soza: [ 96 159 127 166 126 129 174 126 121 159 135 160 142 139  58 150]
runaz: [100 153 127 157 131 128 169 126 122 158 131 151 142 151  66 153]
damuf: [ 89 166 129 169 123 133 187 130 125 161 139 166 135 120  24 145]
miv: [ 96 158 128 163 127 128 174 127 123 157 132 158 139 138  64 149]
where: [125]  damuf, 9
where: [58]  soza, 15
len: [ 96 158 128 163 127 128 174 127 123]  9
where: [120]  damuf, 14
len: [ 89 166 129 169 123 133 187]  7

Luze: [146  32 142 135 113]
gukir: [123  39 110 120 128]
Manem: [102  72 108 130 106]
Rupin: [ 84  79  80 133  71]
Babez: [124 180 112 127 121]
rubi: [109 140 101 128 105]
fol: [131 180 138 125 126]
lupi: [120  43 134 133 127]
Satug: [114 186 114 140 117]
ror: [140 129 145 125 138]
where: [101]  rubi, 3
where: [43]  lupi, 2
where: [121]  Babez, 5

todu: [ 88 109 134 108 103]
zefo: [197 104 103  82 124]
ruf: [ 88 109 126 108 226]
dodi: [ 46 129 158 151 110]
vur: [138  93  83 206 207]
dav: [141  81  70 223 226]
gebu: [ 88 109 126 108 103]
vok: [150 133  89 183 180]
vaf: [163 170  67 174 225]
where: [82]  zefo, 4
len: [138  93  83 206 207]  5
where: [150]  vok, 1
len: [163 170  67]  3
where: [225]  vaf, 5

deva: [115 140  80 137 151 171  84 197  93 132  93 183 204  90 120 133 169 157
 141  72  99 111 211  89 133 135 168 199 152 172 105  51 217  83 159 111
  94 187 143 151  73  15 124  84  84  94 131   9 157 173  99 140 135 142
  81 141 131 191]
seleb: [ 94 119  89  77  90 152  53 172  94 143  77 129 195 116  84 127  86 146
 163 110 103  89 186 154 144 139 171 244 132 122 160  36 213 121 120 123
  75 167 135 138 134  52  81  71  79  97 155  92 107 214  72 159 136 114
 117 117 155 178]
rus: [120 129  80 146 121 153 102 159 111 114  74 165 155  57  87 171 132 176
 171 128  89  90 214 140 110  80 185 215  35 152 122  54 219 126 219  96
  99 191 104 140  85  33  79  53  74 104 149  86 137 184 101 116 179 160
  65 168 118 154]
Meb: [ 68 135  99  78 100 174 105 241 132 134 118 177 214  51  92 153 125 184
 132  67 118 122 198 108 179 185 199 215 129 134  97  90 214  53 167 134
  85 214 162 162  75  78 100 127  65  75 124  52 159 155  85 139 108 155
  75 106 104 243]
toli: [ 84 144 123 102  82 219 122 192 118 128 112 187 185  92  81 134  65 203
 203 138 102 117 163  87 151 112 162 201  71  72 115  81 210  98 193 114
 133 210 142 211  75  28  63 118  44  65 108  66 123 173  76 106 126 186
 117  84 147 184]
vobu: [ 55 150 132  61  19 165 120 211 173  90 107 161 180  68  14 186  43 196
 149 144 151 121 148 101 135 130 158 170  53 112  68  58 201 116 163 128
 122 210 135 150  79  65  76 132  57  77 130 117 103 191  99  81 164 165
  99 143  95 228]
Gilo: [ 96 124 115  92  98 186  86 191  72 115 123 178 209 171 109 136 124 171
 161  97 123  85 149  84 173 145 163 199 169 118 108  56 207 120 142 118
 138 169 156 149  83  12 106  59  60  51 119  57 128 174  55 173 136 143
 180  80 173 190]
nolir: [ 59 147 106 162 122 127 131 181 105 108 159 151 156  67  99 137 101 226
 196 110 115 111 187 113 110 110 184 179  80 174 105  66 173 147 177 123
 137 222  99 147 121  42  74 109  56  82 102 138 171 154  96 117 170 105
  95 153 117 177]
fipu: [ 32 114 107 124 107 130  29 199 134 146 129 160 198  76  86  96  51 186
 151 115  93 152 206  74  82 118 170 181 158 123 105   7 154 152 121 130
  82 219 128 149  89  14 103 105  83  76 121 112 173 183 110 153  86 116
  86 137 151 224]
Lizep: [ 64 180 109 150  83 190 141 196 139 140 121 182 157 112  74 121  79 172
 178 158  89 141 175  99 167  97 136 197 127 145 124  90 199  84 141 119
 151 212  94 209 126  29  58 180  76 112 118  73  96 189 107  80 147 147
 109 143 146 110]
Gav: [ 37 126 108 102  55 138  73 229 176 129 114 205 167 117  57 163  82 145
  85 136 100 136 190  81 166 126 167 188 175 140  77  50 183 108 133 123
 117 213 114 137  79  27 104 115  99  94 152  99 127 187 126 148 118 162
 109 166 133 189]
mobi: [112 167 118 111  90 184 111 176 111  85  91 159 203 105  51 146 105 181
 173 113 156 107 148  58  88 106 120 143  90 154  69  20 212 124 144 112
 126 178 145 152  69   4 111 100  64  81 118  29 114 200  98  74 185 139
 109 154 114 208]
len: [ 32 114 107 124 107 130  29 199 134 146 129 160 198  76  86  96  51 186
 151 115  93 152 206  74  82 118 170 181 158 123 105   7 154 152 121 130
  82 219 128 149  89  14 103 105  83  76 121 112 173 183 110 153  86 116
  86 137 151 224]  58
len: [ 64 180 109 150  83 190 141 196 139 140 121 182 157 112  74 121  79 172
 178 158  89 141 175  99 167  97 136 197 127 145 124  90 199  84 141 119
 151 212  94 209 126  29  58 180  76 112 118  73  96 189 107  80 147 147
 109 143 146 110]  58

Fusa: [ 98 164 142  98 219 134]
pakub: [104 174 101 132  77 109]
faber: [ 66 174 101 132  77 109]
Veb: [ 66 174 101 107 114 115]
Bemir: [ 98 164 142 243  36 247]
tose: [135 102 115  80 147  87]
where: [147]  tose, 5
where: [243]  Bemir, 4

noso: [118 154 110 112  64  64 109  93]
nosav: [104 154 217 112  64  64 109  93]
zelav: [160 182  83  94  60  59 188 150]
Luz: [108 182  83  90  99 101 212  93]
where: [217]  nosav, 3
len: [118 154 110 112  64  64]  6
where: [110]  noso, 3
len: [160 182  83  94  60  59 188]  7
[108 182  83  90  99 101 212  93]  Luz
where: [60]  zelav, 5

fenu: [159 185 159  93 131 165 182 136 172 212  53  43 108 120  97  75 136  59
 167 151  48  56 157  66 137 161 159]
Megon: [104 124 107  71  81  94 100  82  97 111 118  89 127  86 112 115  97  87
  91 104 102 112 124  82  77 145 101]
tisur: [104 124 107  71  81  94 100  82  97 111 118  89 127  86 112 115 102  94
  61 161  74 133 174  52  60 214 111]
ledo: [153 173 147 104 132 155 171 140 153 197  53  53  89 126  95  70 132  68
 169 135  62  56 137  82 144 131 151]
zub: [121 129 130  94 109 127 127 104 138 133 113  99 144 102 116 122 116  98
 107 136  92 113 143  86 100 159 124]
ganur: [148 150 125 240 196 156 160 235 144 167 111 171  41 227 149 117 155 196
 216 142 173 124  99 222 242  32 148]
kemar: [ 80 172  77 131  97 102 111 168 169 168  92  80  62 166 147 122  72 121
 123 177  73 106 169 105 152 125  85]
len: [148 150 125 240 196 156 160 235 144 167 111 171  41 227 149]  15
len: [121 129 130  94 109 127 127]  7
len: [ 80 172  77]  3
len: [148 150 125 240 196 156 160 235]  8
where: [145]  Megon, 26
where: [98]  zub, 18

Vaki: [110 132 145 125 191 144 189 109 134 128  92]
Kima: [ 54 109 114 113 103 142  77  97 102  93 152]
keseg: [119 105 188 110 205 200 156 102 163  91  93]
guro: [ 54 109 114 113 103 145 126 121  74 154  69]
where: [200]  keseg, 6
len: [110 132 145 125 191 144 189 109 134 128  92]  11

bega: [133 119  33 150 109 213  36]
faruv: [169  26 220 190 146 139 191]
Mon: [ 98 133  78 184 228 217  15]
zure: [ 75  15 187 183 128  46 154]
segi: [ 90  61 183 223  20  64 181]
tofem: [ 28 106 152  67  37 161 126]
Bovir: [ 86  77 208 191 149 198 207]
fiki: [242 126  30 106 105 204  44]
Gidum: [ 75  15  95 183 128  46 154]
len: [ 28 106 152  67  37 161 126]  7
where: [220]  faruv, 3
len: [133 119  33 150 109]  5
len: [ 90  61 183 223  20  64]  6
where: [98]  Mon, 1

